The three nearest rows among all rows above each row, by straight-line distance, nearest first (none for the first four rows):
In the rows, zero is written as 128.
1: [118 122 111 117  95 123 100 167 115  85 138 128 135 120 105 141  86 194
 130  72  89 131 120 124 121 172  45 162  44 120  96 166 121 108 169 122
  68 123  73 165 102 104 128  90 140 103 247 188 101 141 103 157  95 134
 113 137 135 159 150 155 110 134 140 141 122  83 150 140 133 195 139  36
 112 183 136 161]
2: [142 125 130 105 136 146 145 129 137 187 126 115 170 149 163 112 100 129
 120  75 155 136 128 121 133  88 177 104 123 131 162 112 154 167 122 156
 200 123 140 179 163 113  95 129 127 134 128 100 185 154 135 177 158 109
 112 101 148  96 108 118 123 121 100 192  95 110  83 108 132 149 111 171
 152 100 107  85]
3: [135 140 146 151 138 143 120  92 115 175 109 114  96 154 200 118 137 146
 129 125 116 136 110 107 146 128 157 112 179  81 197  97 120 172 162 136
 146 160 168  96 104 108 126 136 151 150 100 110 164 139  84 157 101 128
 136 102 110 136 152  71 112 125 153 126 117 109 100 202 190 140 151 176
 143  85 123 106]
4: [130 136 130 164 135 147  80  74 151 177 121 136 109 126 156 134 153  82
 114 128 162 128 115 111 179 106 141 139 177 117 187  82 117 131 102 161
 119 133 186  89 103 139 129 153 144 115  72 154 126 127 103 168  95 153
 137 107 123 101 149  80 135 118 138  74 111 130  97 237 150 106 139 132
 142 107 127  81]
5: [141 134  91 117 106 114 123 134 128  95 150 160  80 103  56 108 178 174
 151 144  80  94  93 140 146 122 144 143 108 113 118 146 174 101 108 111
 134 123  73 103 117 114 115 150 118 132  75 204 135  98 121  69 114 128
 140 115 118 135 156 163 120 132 149  93 132 126 113 115  72 136 155 113
 174 166 125 142]  1 4 3
6: [140 136 120 134 144 106 133 152 128 110 150 136  82 113  83 106 124 198
 125 117  77 143  93 121 136 132 158 151 162 134  80 160 146 113 145 107
 110 136 109 119 146 122 111 128 141 111  80 160 111 122 110 187  96 140
 118 148 131 148 160 160 117 140 143  98 118 124 131 179  73 160 158  44
 106 248 162 152]  5 1 4
7: [121 139 128 139 156 147 129 182 141 162 114 102 238 133 165 135  51 104
 117 103 135 133 145  99 126 116 193 135 138 156 127 118 129 171 129 137
 153  98 113 127 188 123 122 138 117 181 131  95 174 136 166 198 149 133
 103 106 165  95  61 157 135  92  97 135  91 125 158 110 125  91 132 145
 164 137 125  97]  2 3 4
8: [111 132 144 121 126 151 114 110 120 163  97 111 125 113 152 115 133 126
 126 122  94 131 107 119 159 136 166 106 159  91 197  85  95 169 141 161
 148 140 188 124 121 105 146 164 120 103  82 101 170 146 120 173 107 145
  87  99 102 141 151 101 144 130 102  98 165  93  90 173 193 140 147 189
 142  67 148  95]  3 4 2
9: [152 116 109 121  66 126  80 123 112 149 134 151  82 136  73 149 169 110
 125  97 139  95  99 135 144 122  99 154 122 123 162 148 144 113  64 145
 110 115  76 130  83 126 121 150 121 108  86 170 178 125 139 115 136  95
 128  87 131 126 153 136 100 155 176 108 119 120  82 152 131 105 143 122
 158 155 134 128]  5 4 6
10: [116 144 127 100 102 136  78 115 113 150 107 162 123 114 114 141 155 151
 119  99 151 121 131 103 166 148 126 137 152 138 176  92 136 148  78 143
 114 122 115 126  41 130 110 156 162  95  95 175 189 156 113 123 131 134
 137 106 143 115 133 117 114 184 173 108 125  92  93 191 165 107 116 125
 125 144 120 143]  9 4 3
11: [143 125 120 122 112 103  93 165 116  98 177 140  92 121 116 102 126 207
 154 136 103 171  98 122 119 161 112 136 143 112  91 143 148 101 163 123
 112 138  91 118 126  98 122  84 134  88  83 180 120 147  59 166 120 130
 140 148 127 143 138 149 132 159 149 105 104 122 134 166 107 159 144  51
 107 221 153 186]  6 5 1
12: [111 139 146 130 132 153 153 123 112 148 104 130 152 133 179  85  96 207
 109  61 121 166 118 125 140 135 145  75 126 131 177 104 137 150 154 160
 136 143 157 141 126  87 104 118 123 104 127 128 193 166 111 140 118 135
  94  87 144 132 122  98 130 157 110 188 126 102 118  94 192  85 140 179
 166  52 118  59]  2 8 3
13: [143 132 114 140 182 115 144 168 149 128 126 137 185 135 220 154 141 117
 119 139 160 124 164 120 111  98 165 151 122 133 132 147  95 124 131 143
  90 130 146 118 146 114 104 158 122 165  72 126 206 144 114 118 184 101
 121 127 135 119  61 153 141  86 118 132  90 154 144  58 130  38 113 150
 135 113 121 136]  7 2 12
14: [100 107 143 113  23 143 112 119 116  21 128 179 147 109  82 110 120 169
  91  53 209 115  82  99 170 139  88 173 103 153 186 128 116 184  58 157
 120 158 102 158  22 105  99 147 128  88  85 219 199 179  65 123 187 100
 105 104 156 137  97  93 104 206 154 145 118  89  86  86 159  74 143 111
 168 119 125  87]  10 9 12
15: [153 139 117 101  97  87 168 140  94  76 145 139  64 121  51 112 144 236
 130 135  93 146 133 130 109 118 159 138 126 110 117 140 157 103  89 121
 132 155  88 151  98 126 122 148 146 105  35 221 160 120 115  58 111 133
 120 145 133 142 165 138  99 176 123 103 104 118  95 126  96 126 152  74
 125 168 186 143]  5 6 11
16: [158 134 136 108 124 139 135 172 134 117 113 135 237 157 148 129  47 136
  99  82 153 159 160 115 154 138 147 124 122 182 144 138 118 156  91 169
 145 154 121 179 140 144  92 137 120 159  81  93 208 168 114 209 177 106
 122 119 142 120  51 114 132 123 136 189 110 148 142  46 125 112 116 157
 146 137 108  80]  7 2 13
17: [156 129 135 132 100  92 127 116 121 112 155 168  32 105  73 119 162 170
 133 136  93 105 131 149 140 125 145 126 143 129 117 132 170 101 137 105
 129 155  95 107 126 128 123 129 127 128  56 205 141 119 124  85 100 143
 137 132 135 165 168 161 125 134 167  59 155 128  96 146  87 143 136  89
 114 163 174 163]  5 15 6
18: [125 138 125 136 130 147 145 190 148 157 106 113 211 157 214 125  94 122
 120 107 157 133 162 130 155  95 204 116 153 159 152 133 105 159  97 163
 180 126 120 178 168 138 112 139 128 149 110  96 165 132 149 185 125 103
 113  98 153  92  66 136  98  88 105 169 101 124 165 106 128 149 111 205
 137 148 108  93]  7 2 16
19: [142 107 134 107 127  95 113 153 108  65 172 130  80 108  85  87 146 228
 128  98  94 143 103 123 127 145 124 140 164  99 119 160 126 100 154 124
 140 142  90 103 118 124 128 127 163 124  72 213 137 121  79 139 131 123
 123 162 112 123 131 124 141 173 164  92 101 133 134 112  91 119 149  82
 140 194 180 175]  11 6 15
20: [158 155 132 140 188 150 130 156 133 122 122 119 203 131 194 119  79 133
 125 115 145 121 175 112  97 103 162 140  94 142 145 134 102 136 119 123
  91 134 154 128 159 124 122 123 130 153  97 116 162 171 124 127 196  93
 122 141 143 122  51 127 106 105 108 137  99 156 164  29 144  82 103 121
 112 122  98 120]  13 16 7
21: [126 115 111 147 122 131 110 109 101 132 131 140 137 115 149 156 162 114
 112 120 170 130 107 105 171 129 132 130 162 121 177  91 142 180 106 160
 117 140 135 125  86 141 148 153 115 130  52 159 198 141  91 119 129 124
 117  93 118 122 120  78 140 157 114 111 148 138  98 157 170  99 156 147
 127  96 116 121]  10 4 8
22: [156 141 164 130 181 145 133  90 134  98 132 174 127 132 210 118 114 161
  97 151 184 112 177 151  83 123  91 138  39 113 112 173 126 105  89 140
 104 121 157 142 154 139 150  87 147 142 188 101 139 136 139  44 186 106
 128 158 129 142 102 114 127 105 114 153 122 139 125   1 155 106 124 125
 145  43  95 117]  20 13 12
23: [100 130 148 156 145 139 145 108 144  65 109 160 117 135 152 120 127  89
 117 191 175 114 119 142  89 106 115 138 128 126  64 131 125 117  98 135
 144 111 151 128 112 172 141 112 129  96 162  41 125 116 133  84 161 116
 144 157 107 130 104  91 141 130 112 168  95 130 138  70 111 126 113 131
 130  65  86 109]  22 20 13
24: [133 120 163 146 130 139 142 142  97  82 121 131 116 146 129 107 128  82
 115 189 181 159 128 133  83 114 115 140 125 150  74 113 138 122  95 135
 144 112 178 134  87 151 155 113 150  99 175  68 113 147 119 101 131 135
 148 177  95 141 103  85 107 125 113 186 103 138 106  71 120 148 126 153
 116  35  74 141]  23 22 20
25: [114 103 141 111  94 125 128 134 129  55 138 145 115 157  93 123 103 135
 123  75 111 159 117 136  94 126 100 157  52 141  95 151 133 121 148 127
  93 109  48 153 102 127 112  94 163 117 233 153 109 134 105 143 116 108
 135 141 125 164 134 159 127 154 138 122 132 133 151 163 134 160 120  48
 127 190 143 164]  1 11 6
26: [115  97 132 111 106  95 117 146 131  71 155 130 133 103 135 118 111 162
 116 113 116 154 120 150 117 132 118 134  84 136  79 120 150  98 169 109
  83 104  62 127  96 107 129  99 136 113 191 211  98 139  95 149 131 132
  89 132 134 163 173 130 108 145 145 135  99 113 145 174 117 137 145  49
 126 218 169 159]  25 1 11
27: [140 150 131 101  69 151 130 115 132 134 127 150  60 109  82 160 181 115
 147 140 138  99 121 119 153 147 114 148 106 110 131 140 126 111  79 117
 118 151  96 117  98 127 131 147 130 115  64 175 122 107 126  90 137 129
 147  99 134 100 147 119 134 155 158 113 151 126  91 173 117 135 152 117
 148 147  97 107]  9 5 10
28: [123 138 138  94 132 163 145 145 160 161 126 116 218 161 150 100  74 163
 110 103 115 134 128 105 161 120 177  74 112 134 150 127 122 180 128 143
 154 138 119 184 163 143 109 119 128 132 142 116 186 137 117 184 154 148
 104 102 124 109  80 112 133 132 121 204 122 114 139  92 114 130 102 171
 148 125 102  82]  2 16 18
29: [134 161 133  98  82 134 132 124 128 136 129 180  68 109  60 132 169 101
 121 135 140  84 116 125 139 160  92 159 103 127 148 150 144 109  71 163
 107 150  77 157  64 126 110 126 148  98  67 165 132 132 138  87 107 114
 154  93 131  99 140 124 134 154 169  98 138 109  91 119 123 108 119 133
 136 175 130 134]  27 9 10
30: [149 121 127  85  77 155 101 108 137 107 148 163  94  97  47 141 150 148
 151 126 161 104  98 108 144 142 103 153 133 148 145 127 158 102  58 132
 127 136  95 115  62 122 121 190  98 114  85 202 158 123 141  90 129 125
 132  93 143 122 164 126 127 147 165  97 150 124  91 135 117 133 118 153
 143 156 138 130]  9 27 29
31: [134 130 153 123 128 143 170 135 119 140 131 122 171 116 160 132  74 176
 152  92 148 156 110 123 147 140 172 116 139 149 189  95 120 145 117 156
 190 141 116 164 149 125 115 139 148 113 153  99 156 128 126 145 113 140
  96  88 115 114 114 125 149 126 104 183 128  94 129  71 161 172 115 191
 140  69 118  75]  2 28 12
32: [139 148  99  84  98 101 163 124 123  93 139 144  45  98  59 134 158 187
 167 103  85 108 113 140 112 125 138 102 147 120 128 155 155 111  86  92
 114 161 101 125 122 139 156 154 144 124  62 194 126  99 146  41 135 141
 118 114 143 107 222 124 114 151 142 113 116 126  82 113  91 128 149 104
 153 189 173 153]  15 5 17
33: [118 123 125 136 144 162 125 107 142 166 102 105 127 147 196  95 104 166
 131 108 102 112 113 135 165 138 163 100 171 109 183  87 123 139 170 137
 159 145 152 141 153 129 157 130 134 124 113 112 166 139 123 176 105 145
 101 124 130 132 142  86 146 121 118 138 157  98 100 123 166 140 153 177
 134  63 135 109]  8 3 12
34: [ 78 123 164 135 174 171 128  95 117  90 132 149 115 129 163 115 148  91
 128 146 191  97 108 106 101 110 115 113 132 119  85 145 124 109  98 122
 155 123 156 140 120 143 155  93 108 110 180  77  98 129 116  90 156 110
 115 138  76 101 108  73 128 117  81 188 119 123 141  85 149 136 108 127
 121  30  54 140]  23 24 22
35: [107 123 157 108  87 128 132 129 123  65 153 135 110 114  65 135  92 115
 138  72 107 153 125 157 141 144  71 157   8 108 109 153  95 121 161 103
  46 115  55 163 109  97 134  79 144 134 241 146  92 131 136 141 125 130
 115 135 129 183 128 148 125 165 126 119 129 128 144 140 148 140 150  35
 124 190 145 144]  25 1 26
36: [122 114 107  90  80 140 109 121 129  33 157 134 132 122  77 100  97 157
 130  64 120 150 131 162 119 140  52 170  19 144  92 163 130  88 161 107
  75 143  62 154  98 101 113  84 135 121 239 189 103 143 109 128 131  98
 134 136 123 172 137 155 138 163 116 147  82 129 143 145 137 183 143  73
 103 180 160 144]  25 35 1
37: [138 144 102 108 132  88 157 118 130  69 152 145  63 124  84  93 155 211
 133 146 100 135 118 149 133 104 159 142 150 108 102 139 153  97 129 129
 123 156 104 125 117  94 118 135 124 102  80 223 157 123 116 109 139 129
 103 131 144 130 191 153 129 160 144  72 115 139 100 108 102 113 124  89
 120 182 191 152]  15 17 19
38: [152 125 130 115 134 102 148 153 108 111 159 113  79 162  92  88 134 206
 148 126  77 144  78 140 119 126 141 141 183 123  76 160 157  96 164 108
  83 166  89 113 128 126 124 130 148 116  84 190 142 137 112 123 114 142
 137 141 134 135 130 157 120 173 130  97  90 127 115 193 105 146 148  66
 109 209 166 174]  6 11 19
39: [155 137 115  81  88 119 161 114 118  93 162 150  41 105  61  91 167 200
 130 125 125 121 125 124 120 159 134 138 109  98 135 125 154  76 129 120
 128 175  78 139 114 107 108 145 136 114  37 204 175  97 117  97 138 135
 139 145 148 162 173 166 106 175 151 103 137 116 105  73  85 115 145 116
 116 184 187 155]  15 37 17
40: [151 137 144 120 185 121 134 163 123 125 138 127 229 126 240 137  99 110
 111 126 137  95 164 119 110  76 150 123  99 173 103 133  97 137 103 139
 129 142 125 153 149 107  87 111 118 168 118 114 169 155 103 120 174  91
 138 140 143 124  36 135 130  79 126 137 117 161 130  39 142  60 118 136
 111  83 135 116]  20 13 16
41: [142 124 116  94  92 120 101 164 122  81 176 174 146 141 110 116 135 173
 109 100 107 179  90 130 134 130 119 155 101 114  92 166 134  87 176 124
  78 114  76 146 121  93 125 106 139  96 160 184 113 105 103 130 113 139
  97 155 149 167 144 186 120 165 156 135 104 132 123 178 130 161 153  33
 127 205 159 179]  26 11 25
42: [140 137 148 137 201 134 127 148 143 129 128 120 244 135 178 124 104 142
 129 102 132 124 172 113 126 105 172 139 100 158 108 119 115 161  98 163
 126 136 170 136 164 118 105 144 124 163  97 106 172 147 103 156 159  86
 106 152 149  87  39 136 142 118 110 126 121 143 129  70  97  73  91 121
 136 123  91 125]  20 40 13
43: [ 82 103 114 119  64 125 110 136 122  86 129 101 109 123  28 137 123 122
 135  79 110 129 149 151 103 148  87 118  18 114 109 137 131 122 160 115
  77 152  87 143 129 126 140  87 119 136 246 133  78 132 134 124 110 151
 114 126 141 159 134 161 128 150 134 147 150 121 129 119 137 124 104 116
 123 190 133 129]  35 25 36
44: [124 134 142 178 159 139 170 114 103  62 140 149 129 133 208  90 123 147
 161 138 185 103 135 105  73  93 146 155  48 156 129 131 122 131 116 141
 118 110 187 130 139 118 141 110 129 106 189 122 145 133 112  47 168 115
 161 146 113 145  73  80 115 122  97 163 132 151 140   1 151 105  94 133
 121  52 117 125]  22 23 34
45: [114 138 128 105  81 111 119 148 107  74 169 149  77 117  94  94 112 222
 135 106  88 147  98 111 130 157 145 141 188 118 104 129 161 116 141 106
 115 151  81 119 133 124 148 118 144 128  82 194 124 125  86 123 127 116
 138 122 154 158 148 147 123 167 153 108 108 110 126 126 104 120 134  69
  92 194 187 172]  19 11 38
46: [127 112 136 145 117 128 140 174 140 113 125 100 229 144 166 111  42 131
 121  95 181 164 150 119 151 109 165 130 138 153 130 120 112 182  93 155
 169 114 119 187 137 124  95 147 134 147 139 119 221 146 157 173 146 106
 131 110 143  96  40  92 124 145  98 181  79 135 120  56 141 111 110 164
 135 140 103  73]  16 18 28
47: [161 124 121  94  97 131  98 101 122 166 160 148  70 112  79 153 180 143
 128 128 159 102 132 116 126 127 127 140 112 127 161 143 141 130  82 136
 145 132  88  96  84 144 125 160 107 123 104 177 178 124 124  95 141 128
 137  91 136 108 170 125 115 148 146 110 131 111  86 133 115 138  92 136
 136 136 126 138]  30 9 27
48: [131 154 143 145 194 142 127 168 125 147 133 122 223 158 198 152 101 134
  78 110 158 124 152 120 125 114 171 134 102 178 131 147  99 123 107 148
 139 128 134 140 156 128 121 137 126 173  95 104 181 153  98 152 205  77
 123 128 149 136  31 120 145 106 111 146 133 141 131  66 128  98  70 131
 113 102 109 108]  42 20 40
49: [ 98 104 135 125  99 127 114 132 134  60 156 156 112 107  75 129  89 114
 139  88 117 161 108 131 127 142  76 167  44 142 113 141 114 117 168 106
  62 118  80 150  89 100 130  88 157 106 201 191 113 124 102 129 108 123
 126 133  96 155 153 148 120 165 120 153 109 141 148 172 121 175 149  58
 113 176 165 167]  25 36 35
50: [117 142 114 114  80 134  98 109 121 134 115 129 144 107  98 145 140  98
 133 132 221 110 103 104 170 148 103 142 140 153 157 123 122 140  73 142
 122 134 101  91  32 135 107 150 137 122  68 150 189 169 114 127 128 124
 124 114 159 131 141  82 126 157 136 121 110  89  92 163 141 111 132 137
 144 114 123 134]  10 21 9
51: [108 132 140  89 134 157 167 173 156 122 118  98 237 149 163 107  70 157
 112  58 168 153 145 103 132 103 192  92 125 144 158 112 126 158 107 145
 183 140 113 174 155 119 101 127 123 122 122 122 177 161 115 162 135  91
 109 115 115 131  57 140 138 129 104 195 115 124 125  62 141 131 101 164
 134 108  91  85]  28 46 2
52: [122 133 130 136  89 149  85 111 118 129 112 153 142  87 140 149 146 151
 120  97 160 135  95 109 169 134 141 123 177 128 174  93 103 143 104 155
 135 135 160 124  71 132 121 149 148 133  67 158 180 122  78 179 143 151
 123 111 125 103  92  89 121 159 129 108 154  93  75 144 161  83  98 176
 146  99 133 113]  21 10 50
53: [120 119 145 137 167 140 127 196 121  79 114 119 223 138 173 114  77 151
 142  64 186 114 171 110 128  72 151 158  95 169 138 105  97 146 107 189
 118 131 142 186 138 124 119 109 133 147  93 149 199 160  80 145 189 109
 138 153 166 117  34 124 114 134 114 182  74 133 123  11 108  70 121 142
 134 145 134  98]  20 42 16
54: [137 143 141 157 197 130 155 120 148 123  92 146 156 123 227 103 142 147
 134 147 136 135 151 135  97 118 148 120  62 124 104 153 129 126 129 128
 114 106 162 111 132 134 104 108  95 136 157 111 136 121 118  92 186 107
 153 145 119 153  63 130 127  86  78 136 102 168 141   4 104 120 126 139
 110  43 137 104]  44 22 20
55: [135 115 109 135 132 120 130 143 110  87 133 171  91 122 111 101 157 184
 131 142 104 180  89 130 133 129 111 115 146 131 103 125 146  94 167 104
  82 183 114 104 126 124 128 113 130  80  78 193  98 137 117 139 133 134
 129 152 145 151 129 149 135 158 174  98 104 108 121 138 115 152 143  45
 103 190 173 172]  11 38 45
56: [134 149 130  98  80 134  84 116 111 144 126 136 132 121 114 155 172 127
 138 113 166  96 112 119 169 133  91 132 157 166 163  98 129 125  89 158
 106 136 109 116  81 140 125 160 162 146  74 159 176 150 132 146 178 129
 117 108 146 109 145 124 125 167 149 131 132  88 107 158 118 125 112 112
 140 141 125 128]  10 50 9
57: [122 142  98  89  90 129  72 102 102 190 119 124 124 105 131 187 162  49
 112 158 181 119 110 118 172 140 126 146 151 126 159 116 144 116  70 138
 109 158 106  96  71 127 103 164 151 111  84 171 167 142 138 129 115 140
 116 107 135  81 169 136 161 132 130  86 139 141 105 212 125 153 125 111
 144 160 140 141]  56 50 10
58: [121 125 146 150 147 157 148 100 117  83 110 166 112 143 183 120 131 154
 131 148 165 121 126 128  92 100  90 117  89 129 115 147 112 116 120 143
 105 101 157 133 154 135 130  84 133 121 182 106 120 124 130  66 160  92
 135 150 119 136  77 114 132  96 105 166 121 153 148   1 159 127 131 125
 138  39  92 111]  22 44 54
59: [ 73 121 116 128  84 116 146 123 127  68 156 127  78 129  10 142  86 102
 111  74 126 135 153 130 123 149  38 150  26 135 109 138 119 135 116  94
  97 118  92 160 115 112 124 121 131 135 250 139  59 120 149  92 106 121
  87 143 125 157 163 132 122 136 144 138 142 108 116 129 142 114 144 125
  80 129 131 150]  43 35 49
60: [100 107 138 132  85 120  92 147 108  75 154 117 121 133  41 143  89  98
 145  69  97 145 125 123 121 140  88 160   1 108 131 142  96 114 173  84
  78 155 104 140  92 111 115  47 128 125 255 158  30 108 133 140 143 111
 125 157 128 186 154 131 130 161 146 135 139  94 141 131 126 149 114  70
 131 168 122 161]  35 43 49
61: [130  99 142 121 100 141 135 175 126 121 120 106 203 176 140  94  74 188
  97  95 145 170 147 131 149 107 153 135 116 133 147 123 127 174 121 161
 163 100 134 171 135 117 116 119 108 143 122 111 204 131 140 172 145 128
 114 116 110 116  75 145 136 120 110 213 121  95 102  75 129 129 132 191
 136 116 103  68]  28 51 46
62: [ 97 105 135 152 140 147 144 124 139 110 143 156 127 141 151  99 125 101
 125 180 201 118 131 138 110 121 124 125 148 154  88 110 137 116 128 129
 125 110 171 118 101 135 175  97 153 122 175  77 121 142 179  86 149 131
 128 141  97 136 145  62 135 125  91 181 125 112 141  70 127 132 125 129
 126  33  81 110]  23 24 34
63: [137 163 119 117 137 144 166 104  90  84 143 159 140 122 203 108  90 154
 135 143 167 123 148 126  85  99 121 153  50 160 123 159 120 106 108 137
  82 108 168 163 124 105 139  78 120 126 176 146 139 110 134  61 190 107
 150 147 121 133  69 106 139  98 120 177 114 118 157   1 146  87 150 132
 138  42 110 111]  58 44 22
64: [144 131 132 102 147 105 150 164 134  62 181 134  65 104  78  82 149 223
 134 145 111 157  86 121 146 138 161 126 153 105 117 159 138 100 128  97
 112 130  90 149 134  90 101 110 130 121  66 194 138 138 110 115 127 136
 129 157 123 145 140 126 120 137 184  75 113 131 104 112  99  90 163  62
  90 213 174 172]  19 37 45
65: [155 149 146  96 100 130 131 107 115 139 137 140  57  85  78 119 182 140
 110 155  94  88 128 137 158 107 130 113 102 111 125 149 150  96  94 106
 133 176  90  93 105 136 120 141 120 130  68 215 188 113 139 104 141 120
 144 123 169 131 173 143 148 130 159  96 113 130  84 134  98 111 159 102
 142 158 135 151]  17 5 27
66: [ 93  99 123 137  88 108  96 115 156  94 152 118  88 129  28 158  80 116
 149  87  95 135 126 163  94 152  52 157  32 131 104 120  93 122 180 104
  84 128 107 141 141 113 139  76 133 136 255 162  66 103 136 109 107 114
 130 142 123 161 172 149 127 146 139 126 148 148 149 149 128 127 131 104
 134 169 128 151]  43 60 59
67: [104 109 148 113 104 114 123 147 128  78 155 104 123 142  33 148  78  71
 153 115 132 132 137 114 123 161  85 146  56 133 116 138 106 148 152 111
 128 140 142 141 122 118 144 139 119 146 193 112  41 128 142 115 149 117
 124 148 120 139 163 129 136 141 157 133 145 146 155 142 122 110 145 147
 106 144 132 144]  59 66 43
